Below are the code and all the weights of a small trained network. Each question names an input and a target symbol and asks about switching units off, where a switched-off unit gives its printed mean instead of its output.

import numpy as np


def w(rows, s, z=0):
    codes = np.array(rows[::2]) - 128.0
    scale = np.full(codes.shape[1], s)
    scale[-1] = z or s
    return codes * scale


def f(y):
    return y / 2 * (1 + np.tanh(0.7978845608 * (y + 0.044715 * y**3)))


def softmax(a):
    e = np.exp(a - a.max(-1, keepdims=True))
    return e / e.sum(-1, keepdims=True)


def log_softmax(a):
    a = a - a.max(-1, keepdims=True)
    return a - np.log(np.exp(a).sum(-1, keepdims=True))


def net(x, mask):
    ids = ['ΣΦαβθτω'.index(c) for c in x.split()]
    T = len(ids)
    res = E[ids] + P[:T]
    r = res
    for j in range(2):
        rows = slice(3 * j, 3 * j + 3)
        q, k, v = (r @ M[0][rows].T for M in (Q, K, V))
        z = softmax(np.where(np.tri(T) > 0, q @ k.T / 3**0.5, -1e9)) @ v
        o = O[0][rows]
        res = res + np.where(mask[j], z, o[:, -1]) @ o[:, :-1]
    y = f(res @ A[0][:, :-1].T + A[0][:, -1])
    res = res + np.where(mask[2:10], y, B[0][:, -1]) @ B[0][:, :-1]
    return log_softmax(res[-1] @ U[:, :-1].T + U[:, -1])


Q, K, V, O, A, B = {}, {}, {}, {}, {}, {}
E = w([
[73,153,77,113],'Σ',
[12,171,91,146],'Φ',
[133,121,93,88],'α',
[111,111,161,77],'β',
[35,141,173,116],'θ',
[125,74,254,75],'τ',
[216,108,137,57],'ω',
],0.009)
P = w([
[143,33,91,64],'0',
[73,102,194,130],'1',
[103,186,94,4],'2',
[156,132,115,229],'3',
[108,125,228,84],'4',
[129,230,114,167],'5',
[214,122,167,222],'6',
[112,127,216,67],'7',
],0.013)
Q[0] = w([
[151,215,133,127],'H1',
[105,160,142,73],'H1',
[197,147,126,251],'H1',
[106,122,154,63],'H2',
[102,167,104,160],'H2',
[140,102,93,119],'H2',
],0.018)
K[0] = w([
[113,190,104,29],'H1',
[94,88,95,70],'H1',
[193,254,221,119],'H1',
[130,88,97,162],'H2',
[147,147,107,78],'H2',
[136,128,200,179],'H2',
],0.013)
V[0] = w([
[30,192,65,170],'H1',
[161,113,8,123],'H1',
[94,94,198,91],'H1',
[108,132,165,170],'H2',
[121,96,155,130],'H2',
[146,153,189,150],'H2',
],0.015)
O[0] = w([
[146,138,146,22,1],'H1',
[202,250,249,122,183],'H1',
[25,115,105,159,229],'H1',
[67,104,121,156,64],'H2',
[132,138,123,84,153],'H2',
[100,95,163,173,60],'H2',
],0.011,0.0073)
A[0] = w([
[112,126,46,112,254],'N1',
[81,86,68,197,22],'N2',
[123,129,83,30,130],'N3',
[113,62,97,188,92],'N4',
[186,147,138,9,68],'N5',
[50,85,166,171,157],'N6',
[132,153,155,209,159],'N7',
[80,193,139,106,205],'N8',
],0.011,0.0071)
B[0] = w([
[131,113,136,247,207],'N1',
[173,205,46,81,218],'N2',
[68,10,132,254,157],'N3',
[151,248,63,167,205],'N4',
[51,143,67,60,198],'N5',
[76,69,109,35,240],'N6',
[148,135,183,235,219],'N7',
[157,77,157,98,245],'N8',
],0.0086,0.011)
U = w([
[81,162,126,14,56],'Σ',
[26,28,112,65,52],'Φ',
[203,242,144,48,151],'α',
[107,101,165,196,254],'β',
[68,2,132,185,210],'θ',
[51,184,108,140,31],'τ',
[207,224,163,186,113],'ω',
],0.0079,0.0045)

Each question gives the input, a string of symbols that net reads in full, and the target symbol t.
The units are the heads (3 rows each of Q, K, V and O) and the neurons (one row each of A and B). Each row of codes is followed by its name. A weight is (code - 128) times the scale printed after its matrix; where a second scale follows, it is the last column's (O, A, B and U).
mask holds one flag per unit, heads first, then neurons. A switched-off unit (its flag False) gives its mean, the last column of its rows in O or B, instead of its output. The means were averaged over made-up inputs and are rounded, as every weight is.
A unit's drop is (log p(t) with every unit on - log p(t) with that unit switched off) / (log p(t) with every unit on - log p(t) with every unit switched off).
The circuit of an input: a set's keep is (log p(t) with only the set's units on - log p(t) with every unit switched off) / (log p(t) with every unit on - log p(t) with every unit switched off). Starting from all 10 units, units are removed one at a time, each time the one whose removal leaves the highest keep (on an exact tie, the one counted first), for as long as the keep stays at least 0.8.
units of the circuit, in order: the units of the circuit, biggest drop first
most important unit: the unit with the biggest drop
k most important neurons: the k neurons with the biggest drops, biggest first
drop when u is switched off: that unit's drop, to one decimal
input β β β, target β: units of the circuit, in order => (H1, N2)
input θ Σ τ α, target τ: units of the circuit, in order => (H1, N4)
input β θ τ θ τ ω, target τ: most important neuron => (N2)
input ω ω Σ β θ Σ Φ α, target β: units of the circuit, in order => (H1, H2, N2)
input Φ Σ Φ, target Φ: 2 most important neurons => (N3, N5)
input α ω Σ, target α: 2 most important neurons => (N6, N1)
input τ τ β θ θ, target τ: 2 most important neurons => (N4, N2)
input θ τ τ τ Σ, target Φ: units of the circuit, in order => (H1, N6, H2)
input τ ω ω Σ, target ω: units of the circuit, in order => (N6, H2)
input α α Σ Φ α Φ, target Σ: units of the circuit, in order => (H1, N5, N7)
input α Σ Σ Σ, target Σ: units of the circuit, in order => (H1, N5)
input β Σ α β Φ, target θ: 2 most important neurons => (N4, N2)
input τ Φ β, target τ: 4 most important neurons => (N2, N4, N1, N6)
input α α β α θ, target ω: units of the circuit, in order => (H1)
input α θ ω β τ α β τ, target ω: 2 most important neurons => (N7, N6)
input β Φ α τ, target τ: 4 most important neurons => (N4, N2, N6, N8)
input β τ τ Φ Φ, target θ: 4 most important neurons => (N6, N4, N7, N2)
input τ ω τ τ α, target τ: 3 most important neurons => (N4, N2, N6)
input τ Σ Φ θ ω ω Φ Φ, target τ: 3 most important neurons => (N4, N2, N6)
input Φ τ β, target Φ: most important unit => N3
input Σ β θ, target Σ: drop when N4 is switched off => 0.1
